bedi: [ 84 143  86 146 194 133 101]
fur: [129 128 175 116 110 167 135]
zitup: [132 132 132 132 131 166 131]
Fotep: [165 141  94 137 115 159 159]
gido: [176 138 110 127  72 119 155]
Kup: [116 130 106 129 178 146 119]
zus: [ 84 143  86 146 194 123 101]
zeg: [169 137  72 141  86 131 166]
baduz: [162 137 127 124  72 133 141]
vunip: [121 127 139 122 168 164 129]
kogip: [169 137 146 141  86  79 166]
Fura: [130 130 173 145  83 166 130]
places Fotep: [165] : 0
places zitup: [132] : 0 1 2 3
where: [115] : Fotep, 4

Lar: [135 208 134  55 158 143]
Fisid: [133  80 150  84  77 160]
nisof: [135  98 138 130 139 105]
Kugez: [139 106 141 136 116 109]
berut: [135  98 138 130 108 140]
kedo: [116 181 115 119 163 135]
where: [160] : Fisid, 5
where: [115] : kedo, 2
where: [150] : Fisid, 2

Pubuk: [138 155 130 115 129 148 122 152 125 111 129 132 105 133 103 148 132 119
 131 133 114 135 123 135 139 118 133 129 139 137 142 175 136 121 128 124]
gusil: [133 123 127 136 132 126 135 128 128 127 115 123 111 134 136 132 135 122
 120 133 129 136 116 128 126 119 128 140 124 127 113 123 132 121 135 137]
buru: [125 132 121 137 117 128 126 132 106 117 132 150 125 132 129 117 131 130
 136 132 146 127 134 136 130 137 132 144 127 121 131 116 121 131 122 148]
fotol: [123 134 119 137 114 131 123 136 103 111 132 155 125 136 127 115 135 136
 137 131 147 130 134 134 131 140 132 145 130 119 130 117 123 127 128 146]
raliv: [128 119 125 132 131 137 148 131 127 127 114 131 115 140 124 132 127 126
 121 124 137 132 109 127 132 111 127 132 115 136 110 122 140 118 142 143]
dalom: [148 109 145 112 123 139 125 135 150 132 126 128 137 119 119 151 122 110
 132 142 139 149 129 123 140 112 150 108 150 151 125 119 106 147 146 126]
Femin: [122 131 124 136 122 130 126 133 112 117 134 156 125 131 126 119 137 133
 134 135 140 127 125 133 134 134 131 153 128 139 130 126 127 123 127 144]
Pof: [119  94 124 129 109 134 122 102 148 103 162 140 111 117 146 137 137 148
 135 121 150 139 117 128 103 113 122 134 133 156 133 108 115 130 128 119]
mavar: [159 131 213 155 136  89 155  87 162 155 200 146 104 101 110  85 115 117
  73 176  98 113  98 139  84 150 111 135 162 105  78  74  98  99  84 112]
faza: [127 128 123 130 128 134 157 132 121 123 124 130 112 139 128 128 122 118
 133 131 137 123 107 115 133 112 124 116 119 135 117 124 137 122 142 149]
Golit: [143 122 133 105 138 123 133 133 145 138 133 137 154 120 120 149 136 138
 135 155 132 146 128 134 133 125 131 138 166 140 127 112 117 138 156 110]
[148 109 145 112 123 139 125 135 150 132 126 128 137 119 119 151 122 110
 132 142 139 149 129 123 140 112 150 108 150 151 125 119 106 147 146 126] : dalom
places Golit: [138] : 4 9 17 27 33

sak: [172  74 172 152  93 172]
Gof: [103  76 124 145 181 132]
dalug: [118 143 167 133 119 115]
bop: [ 66 162 189 161 115 115]
geg: [ 99 181 162 106 121 130]
Nolos: [103  89 148 128 120  75]
Kabi: [130  74 172 152  85 181]
places sak: [172] : 0 2 5
where: [120] : Nolos, 4
where: [133] : dalug, 3

sapu: [112 111 105 141 116 110 105]
mimo: [ 92 103 103 150  97 130  86]
Sabe: [112 120 105 140 142 111  71]
places mimo: [103] : 1 2
where: [116] : sapu, 4
places sapu: [111] : 1
where: [110] : sapu, 5

vubus: [160  95 100 115  95 147 160  94  94]
teli: [ 79  81 131 210  76  61  71  58 132]
Rodul: [100 182  93 104 183  99 120 181  93]
Mar: [140  98 118  99 143 149 139 148 117]
places vubus: [94] : 7 8
where: [58] : teli, 7

Favo: [134 176 107 143 151 146 154  61]
bugem: [141  62 141 108  63 124  62 139]
fub: [ 62  61 141  62 139  61  62  62]
places bugem: [141] : 0 2
places bugem: [62] : 1 6
places fub: [62] : 0 3 6 7
where: [143] : Favo, 3
places fub: [139] : 4
places bugem: [139] : 7

bezuk: [ 65 162 143 144]
saro: [144 144 144 144]
Nov: [156 118 118 143]
places saro: [144] : 0 1 2 3
places Nov: [143] : 3

sizu: [ 89 112 142  92 100 111 168  88 100]
bedo: [135 135 136  97 168  97  97  97  64]
dib: [159 172 172 167 118 125  92 184 135]
Vutib: [ 71 168 109 105  96 119  92 150 164]
Tiz: [ 89 112 142  92 176 111 168 129 100]
sanev: [176 108 138 119 140 131 140  74  71]
places dib: [172] : 1 2
places bedo: [97] : 3 5 6 7
places sanev: [140] : 4 6
places sizu: [168] : 6
places sizu: [89] : 0

dulu: [150  50  78 145  83  46  99 143  99  80  82  87 151  64 147  88  78 152
  81 133 143 141  76  83  54 152 144  95  83  78  97  90 112 156  94 152
  85  56]
bitap: [150 106  78 107  83  46  99 143  99  80  82  87 151  64 147  88  78 152
  81 112 127 121 168  93 179 120 116 162  93 103  95  96 190 142  96 139
 102 188]
lum: [136 112 177 101 189 111 175 105 112 189 189 119 136 108 100 186 152 101
 181 115 105 105 114 189 112 101 112 114 189 184 176 187 159 105 184 144
 187 109]
where: [108] : lum, 13
places lum: [105] : 7 20 21 33
places lum: [177] : 2
where: [156] : dulu, 33
where: [141] : dulu, 21

dof: [109 115 153 139 155 158 150 125 127 141]
fina: [110 132 119 110 119 119  94 137 110 112]
rusu: [128 132 100 110 119 183  94 137 123 142]
Pekal: [175 121 163 136 149 161 154 118 135 142]
reru: [127 125 150 151 123  66 168 113 132 105]
sorat: [128 132  99 110 119 183  94 137 123 142]
kule: [141 113 113 107 113 188  95 113 113 148]
gife: [182 128 153 146 156 157 154 120 128 141]
where: [135] : Pekal, 8
places fina: [110] : 0 3 8
places kule: [113] : 1 2 4 7 8
where: [120] : gife, 7

Tozef: [148  94 157 143  69 142 143 160 150 152 143  66 125 159 152  80  82 150
 110  43  95 163 143 149  74 123  87  68 143 147  84 155  97  72 112  53
 126  91 163]
dugem: [146  81 149  99 114 145 187 148 146 148 137 171 105 146 138 177 183 137
  90 182 165 151 143 133 116 136  85 185 138 141 153 146  85 155  89 184
 103  82 151]
muzef: [107 144 108 140 142 106 133 105 106 104 115 135 137 118 127 136 134 114
 141 133 134 104 133 129 142 132 145 134 131 111 138 113 143 137 141 133
  99 144 103]
Laga: [100  82 112 106  88  83  77  79  77  83  83  79 107 142 166  91 106  75
  92  72 124  86 144 162  89 152  98  80 177  78  95 127  93  84  87  75
 104  88  83]
muduz: [103 149 101 139 144 105 128 101 104 101 114 129 137 106 113 126 119 113
 144 129 120 142 120 115 142  98 147 127 113 111 131 105 146 131 144 128
 137 148  98]
[103 149 101 139 144 105 128 101 104 101 114 129 137 106 113 126 119 113
 144 129 120 142 120 115 142  98 147 127 113 111 131 105 146 131 144 128
 137 148  98] : muduz
places Tozef: [143] : 3 6 10 22 28
places muduz: [98] : 25 38

Dovur: [177 206 151 177 135 121 136 137  84 192 136 136 136 135]
rul: [158  58 116 120  99 123 172 108 172  72 114  56 131 159]
Naf: [109 147 119 151 170 129 138 121  97 144 144 151 133 137]
kas: [107 203  88 138 138 120  88 154  84 189 138 138 138  97]
where: [123] : rul, 5
where: [119] : Naf, 2
places Dovur: [136] : 6 10 11 12
places kas: [138] : 3 4 10 11 12

mifa: [134 120 139 143 140 118 115  64 127  71  91 112 163  96]
lisi: [ 93 117 122 141 157 171 180 160 102 174 165 136 133 162]
lol: [120 124 125 131 129 133  92 114  64 132 150  87  81  84]
Sema: [123 135 133 123 113 111 152 135  90 113 113 121 148 111]
dek: [123 134 133 123 125 139 152 135  90 122 118  90  65 124]
Dimul: [141 135 121 120 115 129 107 170 135 144 142 149 124 164]
Podo: [144 125 114 134 138 120 109 158 118 141 157 112 105 158]
fen: [150 130 126 126 128 119 161  90 119  84 123 116 141 177]
lil: [131 127 127 129 125 123 118 118 146 124  84 135 177 213]
fug: [ 97 123 137 137 136 140 206 138  97 122 133  88  63 144]
Som: [115 142 133 131 129  89 149 146  98 142 129 109 121 169]
places Som: [142] : 1 9
places Sema: [113] : 4 9 10
places dek: [125] : 4
[150 130 126 126 128 119 161  90 119  84 123 116 141 177] : fen
places Sema: [90] : 8
where: [92] : lol, 6
places lil: [118] : 6 7

Vegos: [ 71 128 132 137  94  76 132  69 161  62  71]
zoful: [ 91  88 126 127 127  91  91  91 156 110 127]
nis: [ 71  93 110 137  94  87 132  69  72  62  77]
places zoful: [88] : 1
places Vegos: [132] : 2 6
places Vegos: [71] : 0 10
[ 71  93 110 137  94  87 132  69  72  62  77] : nis
where: [126] : zoful, 2
places zoful: [127] : 3 4 10
where: [93] : nis, 1

zuka: [124 142  99 110 147 136 137 107 121 137 133 129 121 111 142 135 102]
rud: [171  80 128 135  93 137 120 145  97  69  65 157  86 157 116 127 131]
pozu: [141 143  87  76 138 107 138  81  99 115 125 125 138 130 146 127  81]
gonur: [115 152 119 104 128 122 154 103 133 128 126 114 126 104 152 107 145]
dav: [ 94 124 155 148 147 139 118 140 153 161 173 111 175 146 132 137 135]
matus: [174 111 131 139  85 129 113 152 103  78  83 161 100 152 111 131 131]
nabu: [ 90 146 130 123 152 128 145 104 149 168 173  99 170 109 143 118 135]
kolu: [135  94 145 141 124 135 100 148 135 118 124 139 125 149 103 143 117]
gor: [ 82 122 141 133 173 131 126 113 168 173 173  95 159 109 122 124 125]
deg: [123 108 172 153 144 129 114 144 155 144 123 123 144 138 121 123 156]
places pozu: [81] : 7 16
places matus: [103] : 8
places matus: [131] : 2 15 16
places deg: [123] : 0 10 11 15
where: [76] : pozu, 3

Tisak: [101 133 122 103 141 165 119 134]
sofe: [101 101 103 103 141 165 119 134]
vago: [117 118 107 118 112 127  97 147]
kadi: [ 93 162 102 133  83 118  69 193]
puz: [140 134 115  75 130 143  71 160]
places sofe: [101] : 0 1
where: [102] : kadi, 2
where: [83] : kadi, 4
places vago: [118] : 1 3

Togil: [115 145 113 125 116 111 151 156 123 124]
det: [158 165  80 100 103 103 158 146 177 152]
dadab: [ 87  60 166 141  80 153  52  66  55  85]
lasom: [153 176 101 119 101 112 180 171 172 157]
nunuk: [122  93 144 132 199 142  89  90 109 114]
lifi: [172 198  70  97 182  91 207 187 209 170]
Korep: [158 165  80 100 165 141 115 113 129 130]
piben: [135 103 159 113 135 137 103 100 131 125]
where: [87] : dadab, 0
where: [198] : lifi, 1
places lasom: [112] : 5
places det: [158] : 0 6

Doboz: [149 152 141 122 123 159  97 131  93 165 130 138 116  79 115]
tukat: [ 85 112 115 156 127  58 135  96 199 154 153  93 182 106 155]
zel: [128 140 137 132 126 141 110 121 115 160 120 134 124 106 125]
zin: [119 133 117 163 151 120 158 133 125 125  90 168  89 213 115]
mobul: [161 156 129 136 126 151 104 146 100 151 157 136 122  66 112]
Mugin: [123 131 138 145 119 132 151 103 133 137 132 120 136 137 110]
zag: [163 127 125  92 140 129 100 152 132 103 136 169 118 124 148]
Tisiv: [152 133 149 128 115 139 152  99 141 122 145 151 133 137 106]
perus: [157 127 122  96 141 127 101 152 132 104 133 163 120 120 149]
sul: [121 144 137 133 127 121 121 133 121 158 121  89 113 144 115]
putim: [171 136 165 126 107 147 173  73 150 117 161 170 138 145  89]
places sul: [121] : 0 5 6 8 10
where: [155] : tukat, 14
places zin: [125] : 8 9
places sul: [137] : 2

pek: [132 134 171 173 137 163 160 120 113 154  87 104 194]
Dapef: [146 140 153 152 136 143 152 125 113 146 105 148 139]
vovob: [132 136  87 173 137 112 160 112 112 154  87  87 112]
div: [133 121 134 121 120 129 140 106 122 144 120 151 127]
bobuz: [146 140 153 152 136 143 152 125 113 146 107 148 139]
kesuk: [123 129 129 130 129 126 129 127 130 126 127 132 125]
depi: [146 140 153 152 136 143 152 125 113 117 105 148 139]
loriv: [131 107 132 147 119 156 117 124 142 148 118 127 111]
[132 136  87 173 137 112 160 112 112 154  87  87 112] : vovob
where: [147] : loriv, 3
places vovob: [112] : 5 7 8 12

Lalof: [188 203 114 101 115  94 137]
nedog: [156 162 106 137 143 125 145]
Mevof: [155 167 144  87  94 101 130]
lapal: [103 103 102 166 169 102 154]
lipag: [103  96 102 174 103 132 154]
vopak: [103  96 102 174 169 180 154]
pebu: [163 177 143  94 101 104 130]
where: [104] : pebu, 5
places lapal: [102] : 2 5
places lapal: [166] : 3
where: [167] : Mevof, 1

